Below are the code and all the weights of a small trained network. Each question names an input and a class and asks about switching units off, where a switched-off unit gives its printed mean instead of its output.

import numpy as np


def w(rows, s, z=0):
    codes = np.array(rows[::2]) - 128.0
    scale = np.full(codes.shape[1], s)
    scale[-1] = z or s
    return codes * scale


def norm(h):
    return h / np.sqrt((h * h).mean(-1, keepdims=True) + 1e-5)


def f(y):
    return y / 2 * (1 + np.tanh(0.7978845608 * (y + 0.044715 * y**3)))


def log_softmax(a):
    a = a - a.max(-1, keepdims=True)
    return a - np.log(np.exp(a).sum(-1, keepdims=True))


def net(x, mask):
    res = np.array(x, float).reshape(1, 7) / 4 @ E
    u = 0
    for l in range(2):
        y = f(norm(res) @ A[l][:, :-1].T + A[l][:, -1])
        res = res + np.where(mask[u : u + 7], y, B[l][:, -1]) @ B[l][:, :-1]
        u += 7
    return log_softmax(norm(res)[-1] @ U[:, :-1].T + U[:, -1])


A, B = {}, {}
E = w([
[118,102,157,109,140,120,136,146,122],'x0',
[159,154,98,133,151,135,99,79,153],'x1',
[199,153,122,118,125,148,70,105,138],'x2',
[159,134,173,124,214,82,118,113,121],'x3',
[164,82,115,67,89,173,85,120,169],'x4',
[223,51,71,221,241,247,235,67,93],'x5',
[144,172,56,232,247,234,18,252,241],'x6',
],0.0031)
A[0] = w([
[179,132,87,89,203,244,234,153,63,5],'0.n0',
[121,171,135,115,72,104,102,172,140,57],'0.n1',
[97,113,118,237,163,166,32,227,185,59],'0.n2',
[163,78,158,244,111,197,133,80,115,97],'0.n3',
[139,158,97,115,62,180,128,182,103,233],'0.n4',
[18,189,164,111,114,80,3,127,140,36],'0.n5',
[132,135,181,150,41,113,146,46,75,149],'0.n6',
],0.0047,0.0011)
B[0] = w([
[136,170,120,104,94,46,7,225,31,213],'0.n0',
[201,111,62,116,171,131,65,153,48,155],'0.n1',
[150,207,253,169,77,174,203,86,177,252],'0.n2',
[109,59,72,91,163,20,91,181,71,184],'0.n3',
[149,182,147,129,206,65,202,165,112,157],'0.n4',
[97,44,11,120,165,116,68,163,76,223],'0.n5',
[188,172,178,75,113,113,120,23,216,203],'0.n6',
],0.005,0.0043)
A[1] = w([
[169,87,44,131,203,128,167,179,28,163],'1.n0',
[39,132,31,105,123,78,6,185,80,203],'1.n1',
[174,174,183,81,109,90,176,50,120,146],'1.n2',
[166,145,153,77,68,90,137,120,126,202],'1.n3',
[202,129,122,166,122,172,53,100,91,253],'1.n4',
[124,106,123,81,119,56,179,70,147,191],'1.n5',
[139,156,202,204,159,126,150,195,255,162],'1.n6',
],0.0053,0.0019)
B[1] = w([
[121,47,88,88,106,91,1,85,91,199],'1.n0',
[188,22,101,163,177,73,118,77,55,255],'1.n1',
[83,196,140,95,83,208,210,181,172,206],'1.n2',
[64,123,131,227,245,191,105,122,116,192],'1.n3',
[15,102,112,123,94,63,191,140,118,193],'1.n4',
[210,160,118,188,134,167,118,190,200,199],'1.n5',
[130,170,175,54,73,180,206,76,190,219],'1.n6',
],0.0067,0.0054)
U = w([
[140,252,168,150,123,242,224,119,254,252],'0',
[169,44,35,156,148,37,29,104,28,4],'1',
],0.0075,0.00032)

Each question gives the input, the list of numbers given to net, and the class t.
The units are the neurons (one row each of A and B). Each row of codes is followed by its name. A weight is (code - 128) times the scale printed after its matrix; where a second scale follows, it is the last column's (A, B and U).
mask holds one flag per neuron, layer by layer. A switched-off neuron (its flag False) gives its mean, the last column of its row in B, instead of its output. The means were averaged over made-up inputs and are rounded, as every weight is.
A unit's drop is (log p(t) with every unit on - log p(t) with that unit switched off) / (log p(t) with every unit on - log p(t) with every unit switched off).
unit that matters most: the unit with the biggest drop
top k neurons: the k neurons with the biggest drops, biggest first
k most important neurons of layer l: the k neurons of layer l with the biggest drops, biggest first
drop when u is switched off: that unit's drop, to one decimal
input [0,-5,-2,5,8,1,-1], class 0: top 4 neurons => [0.n5 0.n3 0.n1 1.n1]
input [0,6,-4,8,-4,-5,5], class 0: unit that matters most => 0.n2
input [-7,2,0,3,3,-7,-7], class 0: top 4 neurons => [0.n6 0.n0 0.n3 1.n2]
input [1,1,5,1,-8,-6,-6], class 0: top 4 neurons => [0.n6 0.n0 0.n3 1.n2]
input [8,-5,-4,-2,0,7,6], class 1: top 3 neurons => [0.n0 0.n3 0.n6]
input [-7,-7,0,-2,-5,7,5], class 1: top 2 neurons => [0.n3 0.n0]
input [0,-1,-8,8,-8,3,-4], class 0: top 2 neurons => [0.n5 1.n1]
input [6,1,3,3,5,2,-2], class 0: top 4 neurons => [0.n5 0.n1 1.n1 1.n2]
input [-7,1,4,-5,-2,-3,-3], class 0: 2 most important neurons of layer 1 => [1.n2 1.n0]
input [-1,-3,2,-8,4,8,5], class 1: drop when 0.n3 is switched off => 0.2
input [8,-2,-1,1,-4,-4,5], class 0: drop when 0.n2 is switched off => 7.4
